Below is a small trained network, with its code and all its weights. Each question gives an input and a class and asks what happens when units are switched off, that is, made to give their printed mean instead of their output.

import numpy as np


def w(rows, s, z=0):
    codes = np.array(rows[::2]) - 128.0
    scale = np.full(codes.shape[1], s)
    scale[-1] = z or s
    return codes * scale


def norm(h):
    return h / np.sqrt((h * h).mean(-1, keepdims=True) + 1e-5)


def f(y):
    return y / 2 * (1 + np.tanh(0.7978845608 * (y + 0.044715 * y**3)))


def log_softmax(a):
    a = a - a.max(-1, keepdims=True)
    return a - np.log(np.exp(a).sum(-1, keepdims=True))


def net(x, mask):
    res = np.array(x, float).reshape(1, 8) / 4 @ E
    u = 0
    for l in range(2):
        y = f(norm(res) @ A[l][:, :-1].T + A[l][:, -1])
        res = res + np.where(mask[u : u + 13], y, B[l][:, -1]) @ B[l][:, :-1]
        u += 13
    return log_softmax(norm(res)[-1] @ U[:, :-1].T + U[:, -1])


A, B = {}, {}
E = w([
[229,172,213,151,154,2,103],'x0',
[139,158,118,92,100,130,145],'x1',
[123,114,132,156,150,133,122],'x2',
[133,82,79,44,202,78,134],'x3',
[131,142,132,101,103,116,147],'x4',
[130,130,123,139,137,137,131],'x5',
[124,118,135,134,133,123,130],'x6',
[68,121,215,147,48,115,55],'x7',
],0.0061)
A[0] = w([
[84,152,163,31,129,93,73,208],'L0N0',
[174,230,207,100,152,95,90,80],'L0N1',
[49,139,220,142,16,129,93,215],'L0N2',
[254,135,237,130,89,128,48,248],'L0N3',
[35,139,81,167,31,186,133,188],'L0N4',
[40,109,127,132,138,94,105,225],'L0N5',
[108,106,68,121,87,212,155,86],'L0N6',
[8,63,124,102,123,28,66,228],'L0N7',
[127,179,115,111,170,120,20,168],'L0N8',
[58,153,126,142,157,179,74,95],'L0N9',
[202,39,71,133,60,171,121,213],'L0N10',
[107,148,121,206,144,81,36,223],'L0N11',
[2,88,6,102,160,101,193,230],'L0N12',
],0.0058,0.0015)
B[0] = w([
[99,81,146,248,198,158,185,179],'L0N0',
[167,154,140,129,215,115,3,200],'L0N1',
[141,205,87,111,116,158,58,246],'L0N2',
[115,163,101,163,228,167,157,253],'L0N3',
[161,72,78,142,49,177,75,213],'L0N4',
[162,227,100,170,73,156,162,162],'L0N5',
[27,111,158,194,111,97,81,180],'L0N6',
[183,155,93,147,63,212,212,206],'L0N7',
[142,152,144,162,126,79,192,147],'L0N8',
[164,134,185,120,94,98,69,145],'L0N9',
[73,118,128,122,119,170,83,154],'L0N10',
[109,231,74,54,98,136,159,177],'L0N11',
[15,217,129,72,169,127,24,250],'L0N12',
],0.005,0.0048)
A[1] = w([
[220,170,198,114,243,122,155,77],'L1N0',
[92,143,98,160,98,213,75,172],'L1N1',
[198,216,66,130,80,96,136,67],'L1N2',
[181,183,150,159,192,110,210,115],'L1N3',
[145,139,156,123,170,168,74,2],'L1N4',
[138,95,42,213,58,174,131,89],'L1N5',
[116,210,208,197,99,54,93,222],'L1N6',
[44,102,108,158,147,134,114,100],'L1N7',
[106,117,62,156,128,95,93,158],'L1N8',
[96,171,86,97,56,122,99,57],'L1N9',
[196,149,49,85,111,74,2,16],'L1N10',
[22,105,62,189,112,155,237,195],'L1N11',
[67,179,144,71,102,193,118,42],'L1N12',
],0.0078,0.0022)
B[1] = w([
[76,20,162,207,69,111,217,254],'L1N0',
[156,52,164,83,179,75,194,247],'L1N1',
[49,40,88,129,98,140,190,178],'L1N2',
[146,89,181,126,10,169,90,220],'L1N3',
[95,85,117,102,61,158,147,141],'L1N4',
[184,64,144,165,123,62,227,182],'L1N5',
[68,224,114,36,155,254,101,206],'L1N6',
[200,188,107,167,157,81,186,163],'L1N7',
[157,181,204,143,78,86,166,154],'L1N8',
[115,130,157,120,175,89,173,174],'L1N9',
[117,86,126,215,113,139,101,159],'L1N10',
[133,118,135,106,140,38,59,191],'L1N11',
[206,72,171,200,188,25,142,194],'L1N12',
],0.0051,0.0074)
U = w([
[213,21,116,143,179,17,159,83],'0',
[174,98,207,205,24,221,141,54],'1',
[118,235,93,28,229,194,2,253],'2',
],0.008,0.0045)

Each question gives the input, the list of numbers given to net, and the class t.
The units are the neurons (one row each of A and B). Each row of codes is followed by its name. A weight is (code - 128) times the scale printed after its matrix; where a second scale follows, it is the last column's (A, B and U).
mask holds one flag per neuron, layer by layer. A switched-off neuron (its flag False) gives its mean, the last column of its row in B, instead of its output. The means were averaged over made-up inputs and are rounded, as every weight is.
A unit's drop is (log p(t) with every unit on - log p(t) with that unit switched off) / (log p(t) with every unit on - log p(t) with every unit switched off).
The circuit of an input: a set's keep is (log p(t) with only the set's units on - log p(t) with every unit switched off) / (log p(t) with every unit on - log p(t) with every unit switched off). Starting from the 12 units with the biggest drops (on a tie, the unit counted first), units are removed one at a time, each time the one whose removal leaves the highest keep (on an exact tie, the one counted first), for as long as the keep stays at least 0.8.
circuit, biggest first: the units of the circuit, biggest drop first
unit that matters most: the unit with the biggest drop
k most important neurons: the k neurons with the biggest drops, biggest first
k most important neurons of layer l: the k neurons of layer l with the biggest drops, biggest first
drop when u is switched off: that unit's drop, to one decimal
input [-6,5,-5,1,-3,-1,4,8], class 0: unit that matters most	L1N1
input [-1,-6,-8,4,-5,7,-3,0], class 2: 3 most important neurons of layer 1	[L1N0 L1N5 L1N2]
input [6,-8,1,-2,-5,-3,-8,-3], class 1: 2 most important neurons	[L1N0 L1N3]
input [8,-2,5,5,-3,-3,6,5], class 1: 2 most important neurons of layer 0	[L0N12 L0N7]
input [2,2,3,-7,-7,5,2,4], class 2: circuit, biggest first	[L1N6 L1N0]
input [-5,2,4,-8,8,-1,-6,0], class 0: circuit, biggest first	[L1N5 L1N1 L1N12]
input [6,-1,8,3,-6,0,-2,3], class 1: 2 most important neurons	[L1N0 L0N12]
input [-2,-4,-6,0,-1,6,1,0], class 0: 3 most important neurons of layer 1	[L1N1 L1N12 L1N7]
input [-4,-8,3,4,-3,5,3,-2], class 2: 2 most important neurons of layer 0	[L0N12 L0N4]
input [-8,-5,-1,-1,-4,-3,7,-2], class 0: 2 most important neurons of layer 1	[L1N6 L1N1]
input [6,-8,8,-1,5,7,-6,-5], class 1: 2 most important neurons	[L1N3 L1N1]
input [3,-5,2,-4,-8,0,3,1], class 2: 3 most important neurons of layer 1	[L1N6 L1N5 L1N12]
input [8,2,1,3,0,-2,-7,3], class 1: 3 most important neurons	[L1N0 L0N12 L1N3]
input [6,-6,5,-8,-1,-5,-4,1], class 2: circuit, biggest first	[L1N6]
input [-4,-4,-8,7,6,1,8,-7], class 2: 2 most important neurons	[L1N0 L0N12]
input [6,3,0,-8,1,1,-3,4], class 2: drop when L1N6 is switched off	0.3
input [-1,7,-6,6,-7,-3,5,-7], class 2: drop when L0N12 is switched off	0.2
input [-5,-2,-7,5,-6,-7,-5,4], class 0: drop when L0N7 is switched off	0.1
input [-7,7,-5,-2,-6,-5,-2,-3], class 0: drop when L1N5 is switched off	0.0
input [-5,-7,5,7,1,-1,-1,8], class 0: unit that matters most	L0N7
